(in the rows, 128 means zero)
Facts:
{(14),(592),(471),(252),(676)} Θ (4)
{(65),(115),(285),(538)} Θ (504)
{(65)} Θ (399)
{(20),(471)} Θ (244)
{(261)} Θ (418)
{(58)} Θ (608)
{(58),(244),(208)} Θ (217)
{(58),(676)} Θ (14)
{(228)} Θ (114)
{(244),(49),(331),(312)} Θ (265)
{(137)} Θ (65)
{(568),(676)} Θ (594)
{(285),(507),(504)} Θ (55)
{(507),(224)} Θ (208)
{(494),(418),(114)} Θ (626)
{(455),(103),(467)} Θ (252)
{(49)} Θ (30)
{(49),(306)} Θ (285)
{(724),(184)} Θ (676)
{(724)} Θ (434)
{(518)} Θ (312)
{(224),(30)} Θ (261)
{(103)} Θ (494)
{(30)} Θ (50)
{(467)} Θ (321)
{(676)} Θ (221)
(45) η [(285)]
(14) η [(418)]
(65) η [(79)]
(58) η [(724)]
(60) η [(137)]
(137) η [(518)]
(4) η [(184)]
(507) η [(58)]
(288) η [(193)]
(538) η [(50)]
(518) η [(20)]
(295) η [(224)]
(79) η [(629)]
(431) η [(507)]
(331) η [(608)]
(629) η [(627)]
(471) η [(175)]
(435) η [(60)]
(473) η [(269)]
(187) η [(467)]
(193) η [(4)]
(418) η [(208)]
(224) η [(411)]
(103) η [(626)]
(184) η [(331)]
(245) η [(431)]
(627) η [(69)]
(306) η [(558)]
(50) η [(245)]
(221) η [(103)]
(626) η [(504)]
(208) η [(438)]
(438) η [(65)]
(558) η [(435)]
(467) η [(306)]
(175) η [(473)]
(113) η [(471)]
(269) η [(295)]

Known rows:
[120 135 121 126 132 132 142 163 155 138 130 146 120 144 200 145 118 110
 165 141 117] -> (676)
[122 130 135 129 133 135 116 153 146 141 148 157 132 133 145 155 102 112
 148 137 119] -> (14)
[ 93 121 152 109 138 145 120 117 147 125 117 103 134 122 168 182 122  93
 176 146 142] -> (58)
[156  92 166 130 101 112 121 115 129 131  68 165  79  68 204 128  63 121
 129 104 101] -> (184)
[117 101 109 143 121 152 104 158 118 143 195 176 161 131  90 156 112 110
 107 115 148] -> (418)
[155  96 163  96 132 120 146 104 142 111  94 170 100  67 159 110  66 150
 113  97  96] -> (4)
[118 140 106 122 133 138 153 166 176 120 132 155 137 142 206 133 116 127
 164 133 102] -> (594)
[106 134 120  99 153 156 156 147 131 118 155 142 118 131 154 142 116 136
 144 145 114] -> (217)
[135  96 156 117 127 136 132 106 120 110 104 160  98  85 144 109  84 130
 120  99 108] -> (193)
[118 123 138 122 136 144 130 123 120 125 127 154 111 117 149 121 108 120
 145 121 123] -> (288)
[154 166 120 140 141 178  70 202 125 116 114 163 108 119  77 139 129 140
 155 168 129] -> (79)
[149 172 116 129 148 185  84 193 121  99  97 154  98 125 112 128 143 154
 160 172 131] -> (629)
[139 166 113 122 146 175 109 176 117 105 102 147  94 137 133 132 145 145
 163 164 133] -> (627)
[ 99 130 127 108 151 180 138 133 121  87 155 139 121 154 161 117 122 124
 129 139 115] -> (55)
[185 166 127  91 191 131 111  75 115 174  80 129 100 161 105 106 119  84
 180 150 131] -> (467)
[101 123 137 121 140 147 100 131  88 135 190 130  68 130 168 143 150  98
 174 122 127] -> (224)
[101 130 136 125 152 123 112 137 130 131 193 148  71 141 152 112 157 104
 197 110 105] -> (295)
[ 88 134 142 132 142 155 121 122  89 129 138 133  95 145 168 145 116 108
 149 137 138] -> (49)
[109 121  59 129 148 129 155 100 102 160 178 149 160 192 140 110  70  73
 144 147 120] -> (60)
[ 86 132 108 177 148 160 127  94  97 126 164 156 168 236 185  87  82  27
  95 131 117] -> (137)
[ 77  85 126  89 150 157 137 111 150  81 157 105 160  91  80 150 117 120
 162 138 137] -> (50)
[143 138  45 116 165 136 138  90  96 132 111 125 115 153 101  70  83  90
 183 165 116] -> (558)
[125 108  82 135 135 168 156 142 114 151 137 160 128 124 162 109 168 118
 150 107 175] -> (114)
[ 78 103 158 121 154 146 115  97 178 101 110  92 181 107 106 158 125  76
 190 132 151] -> (431)

Rows, some named above:
[109 136 127 119 145 150 132 137 127 126 140 151 121 146 164 134 121 120
 145 136 132]  (45)
[102 132 115  93 148 154 152 143 125 114 155 147 116 129 155 146 127 142
 143 136 115]  (217)
[ 88 116 179 136 131 126 154  92  72 138  83 168  75  95 163 132  79 146
 133 114 131]  (331)
[ 86 137 141 126 143 136 133 132  86 159 143 144 105 165 190 171 110 105
 156 143 140]  (20)
[ 26 143 135 182 144 113 190 106  68 178 141 178 136 198 144 149  82 125
 155 140 147]  (518)
[125 132 136 156 121 156  66 186 133 139 172 187 161 125  64 164  92 113
 118 134 130]  (438)
[112 121 132  79 143 149 162 144 135 112 147 146 112 121 189 153 107 155
 130 129 102]  (608)
[129 158 152 181 141 196  48 187 131  75 135 175 146 163  71 100 114 106
 100 146 118]  (65)
[ 93 137 136 109 144 145 141 134 110 133 141 137 104 142 163 154 118 127
 156 139 128]  (244)
[ 71 137 133 120 158 146 173 138 114 117 137 155 116 145 136 137 122 159
 151 140 119]  (265)
[144 138  78 124 155 161  95  84  65 103 101 100  78 144 110  69  91  69
 189 177 116]  (306)
[111 114 147 140 116 155  63 170 116 130 204 177 148 132  76 182  82 103
 107 132 128]  (208)
[ 78 104 170 121 140 159  97  97 136 100 122  82 147 112 131 176 123  64
 175 137 153]  (507)
[ 50 149 151 149 153 131 181 129  93 137 110 163 109 154 129 140 118 158
 169 144 139]  (312)
[140 139 132 120 148 147 124 123 107 169 127 145 108 156 173 145 145  99
 150 121 155]  (103)
[124 132 110 123 152 145 122 131 119 124 118 141 108 139 133 112 118 106
 166 143 123]  (187)
[117 149 124 118 149 170 131 155 116 119 118 146 103 145 172 138 141 130
 152 142 133]  (69)
[100 135 151 147 134 176 102 129  93  99 136 132  99 167 193 122 128  79
 129 128 127]  (115)
[127  97  73 161 121 162 130 136  95 161 130 159 123 111 169 104 174 101
 154 104 189]  (228)
[147 151 160 116 161 138 117 106 117 176 116 143 113 164 167 158 139  88
 152 124 144]  (455)
[146 150 168 108 160 137 111 105 119 175 114 149 107 167 166 154 136  92
 143 121 143]  (455)
[125 133 115 120 152 145 129 122 121 121 121 136 106 137 132 109 119 110
 165 143 120]  (187)
[ 90 118 157 112 140 144 115 117 143 126 119  94 138 119 163 178 117  94
 178 143 148]  (58)
[ 91 137 133 116 150 145 147 131 112 135 139 141 102 142 164 156 118 127
 155 144 128]  (244)
[102 130 160 149 143 172  80 115 104  93 127 120 113 152 158 124 119  61
 145 132 128]  (538)
[ 98 127 131 110 156 175 140 146 119  94 157 137 118 157 159 119 125 121
 124 135 115]  (55)
[107 140 131 117 147 145 141 143 120 126 153 147 107 158 181 129 142 119
 155 128 128]  (411)
[119  99 112 139 118 157 102 160 114 146 195 179 163 125  81 155 109 107
 120 112 147]  (418)
[ 82 129 111 177 148 157 136 101  98 133 166 157 168 247 179  79  83  26
 106 130 116]  (137)
[139 164 121 117 152 177 113 174 122 107  98 146  91 135 132 126 148 147
 160 159 132]  (627)
[113 123 134 124 144 139 121 125 129 120 153 148 107 139 137 122 128 114
 169 124 119]  (113)
[119 140 118 121 132 136 140 157 153 136 130 146 122 136 197 143 119 121
 165 135 115]  (676)
[ 95 134 136 120 144 174 131 139  97 104 145 139 109 162 182 132 127 115
 126 136 126]  (285)
[132 129  49 123 157 132 151  97  96 144 139 138 139 175 119  84  72  70
 157 156 117]  (435)
[ 94 141 146 143 171 182 146 135 148  58 136 154 151 192 166  71 136 115
 108 122 107]  (399)
[120 138 116 150 116 126 120 168 147 149 108 143 107 132 234 156 116  89
 180 143 122]  (568)
[134 132 105 115 147 154 147 124 120 148 145 151 129 146 154 124 149 112
 144 113 152]  (494)
[ 85 135 140 127 134 144 142 125  81 161 144 144 111 161 192 168 105 106
 146 147 136]  (20)
[ 95 138 149 125 152 184 129 136 106  89 139 140 114 174 201 116 135 105
 124 137 121]  (504)
[122 118  83 110 151 171 176 146 121 135 157 157 136 139 159 122 164 140
 137 111 154]  (626)
[139 144 154 103 169 144 133 119 134 160 131 148 124 159 162 150 136 108
 147 122 136]  (252)
[122 118  81 108 156 170 178 148 124 138 155 159 133 136 166 120 167 149
 138 112 158]  (626)
[111 125 146 136 138 109 100 118 118 143 162 144  66 125 131 134 125  90
 200 121 108]  (471)
[126 151 140 119 136 137 117 140 128 153 117 143 105 146 195 156 123  96
 163 137 128]  (592)
[ 88 129 140 130 141 155 128 134  88 129 135 134  89 143 173 146 126 113
 145 144 137]  (49)
[129 133 105 118 147 148 126 125 120 123 126 133 110 129 135 110 114 113
 166 141 122]  (187)
[111 137 131 138 127 133 136 157 162 140 106 134 130 135 226 158 124  98
 179 137 129]  (724)
[146 167 175  74 199 144 156 101 155 164 143 162 148 189 128 135 141 131
 123 113 125]  (321)

The same nodes again, as new rows of numbers:
Known rows:
[ 99 137 131 186 132 122 106 126 142 113 106 105 154 105 129  61  96 118
  91 156 153 119 145 123 110 181] -> (261)
[ 88 130  98 178 162 126 112 113 111  85  98 106 162 107 132  47  78 106
 108 113 183 143 148 116 106 197] -> (224)
[ 92 134  79 168 178 138  98 103  99  91 126  93 155 121 128  50 100  98
 117 125 179 141 148 112 115 199] -> (295)
[105 128 100 174 163 135  97  99 104  96 133  98 158 111 137  46  96  79
 100 130 185 136 154 113 113 197] -> (269)
[102 121 122 175 145 131  92  97 113 103 153  96 154 109 132  44 106  75
  83 123 174 120 166 111 105 174] -> (473)
[101 121 140 184 137 118  85  95 124 116 158  97 157 112 137  49 110  79
  76 133 162 110 185 111  96 166] -> (175)
[ 85 135 122 191 128 133 103 137 129 115 124  94 152 110 124  69 103 123
  90 152 167 119 145 128 106 177] -> (30)
[120 113  86 163 178 114  94 133 150  96 114  84 141 112 115  53  57 100
  80 126 160 120 168 139 120 160] -> (208)
[115 141 123 174 132 131 106 124 128 112 105  79 143 116 143  63 111 107
  88 143 132 119 156 118 120 165] -> (217)
[117 126  96 153 149 133 113  78 164 129 148  99 167 138 138  77 117  77
  89 172 150 113 105 146 130 183] -> (626)
[ 94 108  98 147 169 120 123  78 144 116 135 114 170 111 133 103 108  71
  82 165 158 117 133 156 127 204] -> (103)
[109 140 142 159 153 134  88 108 139 131 114  99 146 102 135  92  97  90
  97 163 136 124 144 121 113 175] -> (494)
[113 122 118 179 144 128  95 113 116 123 119  86 150 101 119  78 109 102
  83 136 151 116 154 138 104 169] -> (288)
[109 124 114 152 152 117 100 114 135 111 129  77 129 123 100  70 121  90
 111 133 167  76 159 125 116 172] -> (558)
[114 119 121 173 145 131  96 111 131 123 135  98 147 109 125  64 108  93
  81 136 148 106 160 129 111 170] -> (113)
[100 135 117 164 137 133 115 128 108 126 127  75 139  95 108  64 106 100
  87 149 130 118 156 115 122 181] -> (676)
[ 78  96 141 163 142 119 126 148 104 130  98  63 161  83 115  52  87  90
 101 158 137 123 163 107 103 198] -> (724)
[ 85 127 103 184 115 141 115 127  98 118 119 100 150 116  90  68  83  84
  89 144 100 101 143 126 102 206] -> (568)
[113 114  97 156 148 141  98  98 121 122  94 107 172  59  98 103 121  59
  87 146 176  68 176 109 123 165] -> (467)
[118 125 122 189 132 135  89 115 121 117 117  69 137 118 132  73 113 113
  94 161 142 119 140 118 121 160] -> (265)
[117 102 123 193 117 118  92 108 113 115 116  88 142 100 124  93 103 123
  99 169 149 115 139 131 138 164] -> (312)
[ 91 120 107 152 176  89  97 106 126 119 124 124 163 103  78  54 119 146
 113 133 116 100 172 164  88 158] -> (137)
[113  99 116 151 190 118  63 155 122  92 145 145 164 121 108  71 116 119
  95 118 117 110 150 121 121 146] -> (65)
[ 84 123 138 177 159 166 101  90 135 119  92  84 150  82 124  71 115 130
  96 141 107 121 154 116 100 160] -> (20)

Rows, some named above:
[ 95 120 123 167 141 122 100 123 130 134 132 101 181 120 115  89  90 117
  90 141 124 112 154 136 133 169]  (504)
[ 90 120 140 166 151 136  82  93 173 116 130  91 179  61 102  71  97  86
 132 161 126 131 128 104 103 157]  (228)
[101 125 143 167 150 144  76  87 177 129 141  97 164  59 105  66  89  87
 123 157 124 127 127 104 110 161]  (228)
[126 128 107 151 127 150  84 124 143 112 116  89 148  86 146  85 125  85
  82 186 143 101 190 123 133 184]  (321)
[119 130 103 164 154 114 107 116 117 118 130  77 133  95 104  63 103  91
  80 134 151 130 167 135 118 178]  (14)
[ 79 100 136 170 138 117 128 142 113 131  93  67 167  76 119  56  93  91
 101 163 132 119 164 112 107 199]  (724)
[112 140 145 161 145 140  72  97 157 128 133  90 159  85 120  77  96  83
 110 159 135 126 134 111 107 163]  (114)
[107  84 150 172 140 136 126 143 130 121 103 109 152 125  94  58  89  99
 112 130 154 118 166 143  89 183]  (507)
[125 149 127 170 117 106 118 134 129  95 131  77 144 101 139  52 109 108
  86 144 118 122 158 117 134 152]  (608)
[ 91 111 102 156 167  92  95 102 128 115 125 129 171 104  75  46 118 148
 111 135 112 103 169 159  90 149]  (137)
[ 96  84 129 209 155 141  96 140 109  84 140  75 128 102 140 100 125 106
  96 148 137 122 148 133  85 173]  (331)
[110 136 108 150 141 113  70 121 125 125 131  99 167 150 101  68 124 129
  96 156 119 132 159 126  99 157]  (399)
[ 77 120 104 177 115 130 121 131  99 122 122  92 154 108  93  66  83  86
  87 141 103  98 146 118  94 208]  (568)
[124  91 121 207 142  96 101  74  91 116 112 107 144  64 117  73 111 142
 103 178 146  86 131 152 135 148]  (518)
[ 90 109 123 173 159 140  87 111 112 136 117  84 163  94  88 105  91  94
 111 114 176  61 161 122 122 146]  (306)
[124 124  91 165 172 115  90 117 159 119 115  78 132 116 103  70  73  92
  90 144 181 137 148 143 103 177]  (418)
[106 115 126 192 170 135  81 138 130 103 127 124 140  97 128  70 123  92
  89 111 129 112 138 117 128 168]  (79)
[ 94 143 123 177 130 118  95 120 132 137 111  86 153 101 118  69 107 113
  85 134 146 127 150 121 120 178]  (69)
[111 105 106 164 187 128  86 133 129  90 135 114 143  98 117  70  87  96
  82 147 142 105 145 115 130 160]  (438)
[ 90 109 112 183 145 123 120 149  84 101 148  69 134  79 112  90 111  85
  80 148 128 126 153 141  80 176]  (184)
[113 108 120 194 126 114  95 111 118 113 114  82 134 102 131  85 108 123
  89 172 149 121 135 120 138 172]  (312)
[110 140 140 162 143 144  77  98 164 127 137  94 160  82 119  63 107  83
 117 163 127 129 130 106 107 158]  (114)
[102 100 144 172 138 132 138 133 118 103 105 102 143 111  94  41 103  92
 109 138 145 135 167 128 109 163]  (58)
[ 84 126  98 189 167 127 122 113 113  86  98 107 168 109 127  42  73 113
 116 122 184 138 143 123 108 199]  (224)
[119 139 109 185 145 139 100 131  92 126 118  68 137 101 131  98 128  84
  67 156 134 133 150 155  89 169]  (4)
[ 77 137 134 166 153 132 117 112 109 122 131  82 138  68 107  84 101 108
  89 159 134 132 163 127 113 178]  (592)
[109 121 126 187 171 137  87 142 132 107 125 128 146 103 127  72 124 101
  85 106 137 111 139 115 129 169]  (79)
[125 108 132 167 152 124  84 124 116 127 143 106 155  97  99  92  78 118
  88 120 154  92 170 143 107 185]  (538)
[102 140 120 172 147 136  95 121 114 113 113  86 159 106 126  69  97 112
 105 163 146 128 152 117 119 177]  (411)
[157 148 111 175 129 139 103 141 131 102 146  99 114 108 119  58 108 157
  51 152 204 104 128 137  86 216]  (50)
[115 129 100 156 156 123 115 113 122 115 127  74 134  99 108  65  93  94
  74 143 155 132 158 141 115 176]  (14)

Now the same nodes, written a new way:
Known rows:
[122 131  96  84  71 133 116 149 124 123 119 154 126 153 129 160 123 109
 101 105 121 112 130 158 110 131 168 129  58  52 147 115 150 127  58 131] -> (245)
[124 130 102  83  68 134 116 148 128 121 118 157 126 151 131 162 124 109
 102 105 120 112 132 157 114 130 176 127  63  49 143 117 147 135  55 130] -> (431)
[126 132 161 105  67 125 139 131 134 122 119 153 153 134 143 159 122 107
 111  91 125 106 101 173 123  91 213 132  83  56 140 107 128 117  71 142] -> (507)
[135 128 146 124  57 137 103 132 135 131 132 139 183 123 149 141 114 106
 108 107 137 169  64 171  82 146 169 151 115  62  98  63 115 165 148 109] -> (208)
[127 125 123 145  65 114  85 107 109 135 116 138 129 118 161 143 118 105
 107  98 131  73  45 174 102 126 157 137  99  68 151  77 124 145 107 122] -> (224)
[121 118  86 121  78 117  94 117 113 134 104 148 107 142 155 155 113 109
 100 112 135  75  73 159  89 134 125 128  81  71 127  79 156 132  97 104] -> (295)
[117 116  82 126  79 118 102 116 106 139 104 149 109 144 160 153 108 109
  97 111 142  68  77 159  82 136 126 130  77  71 130  79 166 132  99 105] -> (269)
[127 118  61 129  79 124 107 147 123 138 100 133 153 134 154 143 119 107
 102 110 115  99  97 165 112 190 124 138  78 105 104  76 152 131  62 123] -> (411)
[120 124  66 101  80 121  50 132  98 125 103 132 171 166 120 151 106 110
 117 102 145 139  94 142 111 134 117 137 105 127 122 127 142 102 101 139] -> (60)
[123 119  72  97  78 124  47 137  98 116 110 130 165 161 133 162 109 105
 105 107 147 124  92 155 122 144 123 149 101 135 144 102 152  99  94 131] -> (435)
[127 116  36 165  79 124  73 134 131 129 113 138 108 161 133 154 100  99
  96  99 126 131 115 156  91 136 137 136  45  93 149  78 164 124  82 155] -> (627)
[128 116  30 181  78 125  69 136 136 128 115 137 100 169 134 154  96  98
  93  98 122 142 114 154  84 129 136 136  43  83 148  70 164 120  86 160] -> (629)
[135 118  44 174  74 128  70 138 139 125 116 141 114 168 134 152  97  99
  93 102 124 153 107 155  76 135 133 138  51  67 131  62 158 126 102 153] -> (79)
[127 111  94 147  66 125 104 157 142 149 120 127 178 130 141 149 120 107
  96 106 121  87  92 168  96 190 129 154  93 140 138 128 141 159  81 132] -> (252)
[115 136  86 159  57 131 120 144 104 135 149 130 186 151 141 128 115 114
  76  91 160 100  62 172  82 174 160 162  46  91 192 149 171  84  85 137] -> (103)
[130 117 100 142  83 120 153 138 132 136 106 127 196 128 155 148 115 104
 113  98 127 105  78 184 121 140 153 140  94  94  88  77 152 117  74 144] -> (115)
[117 122 119 157  64 118 111 147 145 141 120 129 175 123 156 145 120 111
 109  99 117  92  85 167 110 197 130 153  84 135 134 111 139 136  71 133] -> (592)
[116 117  86 139  73 121 104 132 151 144 118 125 178 128 155 153 120 109
  98 106 117 124 110 165 120 196 126 151  77 134 132 114 155 169  73 123] -> (434)
[108 126 111 138  66 117 117 133 154 135 120 127 170 117 163 147 125 113
 105  98 106 106  93 163 129 186 128 150  77 113 137 113 148 134  57 131] -> (724)
[143 126  46 148  65 127 104 140 116 144 113 121 165 135 139 134 133 100
  98 104 124  95  68 178 123 159 126 152  76  78 159 110 136 152  66 129] -> (114)
[142 129  46 154  63 127 107 136 115 139 113 120 166 132 143 129 131 102
 103 103 119  97  65 179 125 157 119 152  77  74 159 107 136 133  63 130] -> (228)
[130 113 134 119  73 121  89 125 112 103 123 131 176 138 165 180 114  98
  85 100 151  98  61 197 138 147 161 154  94 138 139  56 162 100 100 139] -> (306)
[116 125  56 114  70 121 120 143 110 128 120 138 125 126 136 153 117  95
 113 111 147 123  63 143  97 206 145 139  87  58 128  88 185 157  84 143] -> (193)
[122 124  65 120  73 126  95 143 116 129 116 140 143 146 141 152 115 105
 100 109 134 118  95 159  99 168 137 140  77  87 129  90 162 129  80 129] -> (45)

Rows, some named above:
[100 127 107 130  56 109 125 126 138 132 136 134 142 104 145 156 117  97
 121 102 144 123  45 135 107 225 145 151 100  70 154 119 186 184  93 151]  (184)
[136 121 117 144  71 123 128 133 121 139 123 126 177 127 156 146 123 105
 115 103 133 111 102 177 112 200 131 122  62 154 103  81 115 152  72 136]  (312)
[117 136  79 159  58 130 125 142 105 135 147 128 191 153 141 128 114 113
  78  90 158 102  59 174  81 177 163 160  48  91 193 149 172  87  87 136]  (103)
[121 112 113 139  70 127 111 146 139 152 113 125 166 103 153 145 118 101
 117 107 126 112  99 162 111 204 162 156  92 138 129  95 136 178  87 135]  (608)

